Below are the code and all the weights of a small trained network. Each question names an input and a class and asks about switching units off, where a switched-off unit gives its printed mean instead of its output.

import numpy as np


def w(rows, s, z=0):
    codes = np.array(rows[::2]) - 128.0
    scale = np.full(codes.shape[1], s)
    scale[-1] = z or s
    return codes * scale


def norm(h):
    return h / np.sqrt((h * h).mean(-1, keepdims=True) + 1e-5)


def f(y):
    return y / 2 * (1 + np.tanh(0.7978845608 * (y + 0.044715 * y**3)))


def log_softmax(a):
    a = a - a.max(-1, keepdims=True)
    return a - np.log(np.exp(a).sum(-1, keepdims=True))


def net(x, mask):
    res = np.array(x, float).reshape(1, 8) / 4 @ E
    u = 0
    for l in range(4):
        y = f(norm(res) @ A[l][:, :-1].T + A[l][:, -1])
        res = res + np.where(mask[u : u + 5], y, B[l][:, -1]) @ B[l][:, :-1]
        u += 5
    return log_softmax(norm(res)[-1] @ U[:, :-1].T + U[:, -1])


A, B = {}, {}
E = w([
[144,234,117,204,166,204],'x0',
[52,103,140,187,111,151],'x1',
[158,112,115,60,23,234],'x2',
[171,79,184,151,177,145],'x3',
[125,128,124,129,128,127],'x4',
[46,189,254,56,141,156],'x5',
[126,131,128,128,123,130],'x6',
[135,143,142,141,98,110],'x7',
],0.011)
A[0] = w([
[1,99,100,193,68,134,83],'L0N0',
[102,52,114,97,121,90,1],'L0N1',
[204,185,119,63,135,74,63],'L0N2',
[76,173,106,137,154,28,87],'L0N3',
[127,74,199,209,115,151,84],'L0N4',
],0.017,0.0054)
B[0] = w([
[202,176,100,2,209,127,253],'L0N0',
[160,140,159,73,70,53,185],'L0N1',
[165,153,120,2,254,161,199],'L0N2',
[130,15,205,195,142,158,230],'L0N3',
[171,108,117,69,194,160,189],'L0N4',
],0.017,0.0065)
A[1] = w([
[117,113,88,108,36,216,4],'L1N0',
[170,143,8,178,128,60,56],'L1N1',
[135,235,96,234,129,165,75],'L1N2',
[165,130,20,180,102,77,8],'L1N3',
[215,62,189,154,151,180,108],'L1N4',
],0.017,0.0042)
B[1] = w([
[173,49,202,182,84,164,163],'L1N0',
[109,79,69,56,141,73,167],'L1N1',
[104,250,117,225,85,126,161],'L1N2',
[122,100,72,105,78,31,154],'L1N3',
[67,109,60,102,86,139,248],'L1N4',
],0.017,0.011)
A[2] = w([
[137,208,82,173,155,191,60],'L2N0',
[147,162,139,195,144,124,61],'L2N1',
[101,200,250,146,131,141,4],'L2N2',
[130,117,126,234,253,35,25],'L2N3',
[15,103,110,126,76,165,2],'L2N4',
],0.018,0.0023)
B[2] = w([
[228,234,175,183,166,88,250],'L2N0',
[108,121,154,182,106,120,154],'L2N1',
[41,103,56,71,140,114,219],'L2N2',
[154,4,237,91,110,152,227],'L2N3',
[111,121,59,176,146,90,253],'L2N4',
],0.016,0.004)
A[3] = w([
[192,162,133,93,19,238,8],'L3N0',
[47,59,84,102,122,158,220],'L3N1',
[1,181,203,76,94,160,50],'L3N2',
[143,141,200,55,47,17,215],'L3N3',
[122,180,152,46,139,149,175],'L3N4',
],0.019,0.0014)
B[3] = w([
[87,7,217,163,181,175,191],'L3N0',
[163,207,100,175,79,181,248],'L3N1',
[84,103,54,24,73,58,175],'L3N2',
[103,233,160,199,141,176,221],'L3N3',
[168,109,64,219,157,112,233],'L3N4',
],0.017,0.013)
U = w([
[198,131,139,3,224,167,90],'0',
[140,148,99,157,110,155,244],'1',
[111,17,186,169,60,142,89],'2',
[125,156,98,164,122,127,187],'3',
[129,150,101,160,127,125,179],'4',
[102,138,68,80,46,48,85],'5',
[131,229,185,204,108,87,3],'6',
],0.011,0.0053)

Each question gives the input, the list of numbers given to net, and the class t.
The units are the neurons (one row each of A and B). Each row of codes is followed by its name. A weight is (code - 128) times the scale printed after its matrix; where a second scale follows, it is the last column's (A, B and U).
mask holds one flag per neuron, layer by layer. A switched-off neuron (its flag False) gives its mean, the last column of its row in B, instead of its output. The means were averaged over made-up inputs and are rounded, as every weight is.
A unit's drop is (log p(t) with every unit on - log p(t) with that unit switched off) / (log p(t) with every unit on - log p(t) with every unit switched off).
The circuit of an input: a set's keep is (log p(t) with only the set's units on - log p(t) with every unit switched off) / (log p(t) with every unit on - log p(t) with every unit switched off). Starting from the 12 units with the biggest drops (on a tie, the unit counted first), units are removed one at a time, each time the one whose removal leaves the highest keep (on an exact tie, the one counted first), for as long as the keep stays at least 0.8.
units of the circuit, in order: the units of the circuit, biggest drop first
top k neurons: the k neurons with the biggest drops, biggest first
k most important neurons of layer l: the k neurons of layer l with the biggest drops, biggest first
input [0,-5,-4,-4,-5,-2,0,1], class 0: units of the circuit, in order -> (L0N2)
input [-5,4,8,1,-4,-6,-5,0], class 2: top 2 neurons -> (L1N0, L3N0)
input [7,2,6,5,-3,7,7,1], class 5: top 4 neurons -> (L2N2, L3N2, L0N0, L0N3)
input [-5,6,-8,1,4,-6,6,-5], class 2: top 2 neurons -> (L0N3, L2N3)
input [6,0,-1,4,4,4,7,1], class 6: units of the circuit, in order -> (L2N0, L0N3, L0N0)
input [-5,1,4,3,2,-2,4,-1], class 6: units of the circuit, in order -> (L3N3, L0N1)
input [-4,6,-2,-2,5,7,3,-6], class 5: top 2 neurons -> (L3N2, L0N2)
input [-7,6,-8,-2,5,-4,4,-3], class 2: top 3 neurons -> (L0N3, L2N3, L0N2)
input [8,3,-1,-3,6,-5,-4,0], class 6: top 2 neurons -> (L1N2, L1N4)
input [-3,-6,-5,1,-6,7,-1,5], class 5: top 3 neurons -> (L3N2, L0N0, L1N4)
input [6,-2,-7,-6,-2,-7,5,7], class 2: top 3 neurons -> (L0N3, L2N3, L0N0)
input [6,-1,-2,0,3,6,-4,2], class 5: top 3 neurons -> (L2N2, L3N2, L3N3)
input [2,5,6,-2,-4,2,-3,5], class 2: top 4 neurons -> (L3N0, L0N2, L1N2, L3N1)
input [-5,8,-8,-5,1,-7,-2,0], class 0: units of the circuit, in order -> (L0N0)
input [-2,0,-8,-6,-3,-5,7,-1], class 2: top 2 neurons -> (L0N3, L2N3)
input [-6,3,-1,-6,-2,-8,8,-7], class 5: units of the circuit, in order -> (L1N3, L3N4)
input [3,-3,-1,-2,0,-5,-6,-1], class 5: 2 most important neurons of layer 0 -> (L0N0, L0N4)
input [-8,-7,3,5,-4,5,6,7], class 6: 3 most important neurons of layer 0 -> (L0N0, L0N4, L0N1)
input [-8,-3,5,6,4,-8,-5,-3], class 5: units of the circuit, in order -> (L3N4, L0N3, L3N0)
input [-4,3,-8,-6,-6,-4,2,-6], class 2: most important neuron of layer 2 -> (L2N3)
input [8,2,7,-3,-7,-3,5,3], class 6: units of the circuit, in order -> (L1N2, L2N0)
input [7,6,5,-5,-4,-6,-2,-5], class 6: 4 most important neurons of layer 0 -> (L0N1, L0N4, L0N2, L0N3)
